m =
[[  9  16 -28  11  30  42]
 [ 19  39 -37 -13  -1 -47]
 [-12  11  14 -35   2  31]
 [  2 -31 -53 -33  10  29]
 [ 39 -55  23  -4  29 -20]
 [ -6 -33  16  35 -31 -10]
 [-39   0  20  24   9 -10]
 [  3  -4  10 -14 -69  20]
 [ 54  17  21  24 -34  28]
 [-25   4  35 -25  31 -31]]
Rows and columns are counted from 0.
(0, 0)	9
(4, 3)	-4
(7, 5)	20
(8, 0)	54
(6, 5)	-10
(5, 1)	-33
(9, 2)	35
(5, 3)	35
(3, 0)	2
(2, 2)	14
(5, 0)	-6
(7, 3)	-14
(8, 4)	-34
(2, 5)	31
(8, 3)	24
(3, 4)	10
(1, 4)	-1
(4, 4)	29
(8, 2)	21
(8, 1)	17
(8, 5)	28
(9, 0)	-25

data = [[-11, 66, 38, 27, 2, 45, -29, 37], [8, 34, 19, 25, -30, -10, -22, 23], [-6, 59, 55, 0, 21, 2, -4, 21], [-2, 69, 32, 11, 7, 45, -28, 27], [0, 54, 59, 5, 37, -13, 12, 13], [-6, 4, 26, 27, -7, -7, 4, 22], [4, 64, 54, 8, 21, 32, -28, 36], [2, 72, 54, 1, 15, 31, -31, 33], [-7, 60, 38, 18, -1, 42, -30, 37], [-2, 2, -2, 7, 1, 0, -2, 3], [7, 28, 18, 22, -26, -6, -15, 15], [7, 60, 58, -4, 38, 5, -11, 30], [13, 63, 49, 12, 12, 44, -25, 31], [9, 75, 62, 1, 23, 31, -30, 40]]
data[0,0]	-11
data[8,2]	38
data[9]	[-2, 2, -2, 7, 1, 0, -2, 3]
data[11]	[7, 60, 58, -4, 38, 5, -11, 30]
data[1,7]	23
data[0,5]	45
data[3,0]	-2
data[8,7]	37
data[:, 6]	[-29, -22, -4, -28, 12, 4, -28, -31, -30, -2, -15, -11, -25, -30]
data[2,2]	55
data[8,1]	60
data[10,1]	28
data[3]	[-2, 69, 32, 11, 7, 45, -28, 27]
data[:, 4]	[2, -30, 21, 7, 37, -7, 21, 15, -1, 1, -26, 38, 12, 23]
data[10,5]	-6
data[7]	[2, 72, 54, 1, 15, 31, -31, 33]
data[12,3]	12
data[11,6]	-11
data[13]	[9, 75, 62, 1, 23, 31, -30, 40]
data[:, 2]	[38, 19, 55, 32, 59, 26, 54, 54, 38, -2, 18, 58, 49, 62]
data[5,7]	22
data[6,0]	4
data[1,3]	25
data[6]	[4, 64, 54, 8, 21, 32, -28, 36]
data[10]	[7, 28, 18, 22, -26, -6, -15, 15]
data[13,5]	31
data[2,5]	2
data[7,5]	31
data[8,4]	-1
data[4]	[0, 54, 59, 5, 37, -13, 12, 13]
data[6,1]	64
data[11,7]	30

a =
[[  0   0   0   0   1   0   0   0  -1   0   0   0   0]
 [  6  -7 -39  26  52   6  50   6 -90  11  13   4 -25]
 [ -3 -11   3 -16  13  -3  -7  -1  22  -4  -5   9 -14]
 [ -4 -15   4 -21  17  -4 -10  -1  29  -6  -7  11 -19]
 [ -1  -1   0  -2   2  -1   1  -5  -1  -2  -1   0  -2]]
Rows and columns are counted from 0.
(0, 0): 0
(0, 6): 0
(0, 11): 0
(1, 5): 6
(1, 12): -25
(0, 8): -1
(3, 8): 29
(2, 11): 9
(2, 2): 3
(3, 6): -10
(3, 4): 17
(3, 3): -21
(1, 3): 26
(2, 4): 13
(1, 4): 52
(3, 10): -7
(4, 7): -5
(3, 1): -15
(1, 1): -7
(2, 0): -3
(4, 9): -2
(1, 10): 13
(0, 5): 0
(4, 4): 2
(3, 0): -4

X = 194  195   57  106   89   55  107  174  169   26   97
X[0] = 194
X[-10] = 195
X[-4] = 174

M =
[[ 27 -39 -17 -34 -25  16 -63]
 [  6  17  31  69 -54 -45  21]
 [  9 -91   0 -24 -31  -4  -4]
 [-19 -56 -26  -1  -7 -59 -77]
 [ 29   3  28  10  19 -18  10]
 [-10   9 -41   7 -21 -30 -29]
 [-18  15 -55 -54 -47 -30 -39]]
Rows and columns are counted from 0.
row 0 col 0 -> 27
row 5 col 4 -> -21
row 2 col 3 -> -24
row 1 col 0 -> 6
row 6 col 0 -> -18
row 3 col 6 -> -77
row 4 col 5 -> -18
row 2 col 4 -> -31
row 2 col 5 -> -4
row 1 col 4 -> -54
row 0 col 5 -> 16
row 1 col 2 -> 31
row 2 col 2 -> 0
row 4 col 1 -> 3
row 0 col 1 -> -39
row 6 col 1 -> 15
row 4 col 2 -> 28
row 4 col 3 -> 10
row 6 col 4 -> -47
row 6 col 5 -> -30
row 1 col 6 -> 21

W = (54, 85, 58, -50, -41, 56, 43)
W[0]	54
W[3]	-50
W[-5]	58
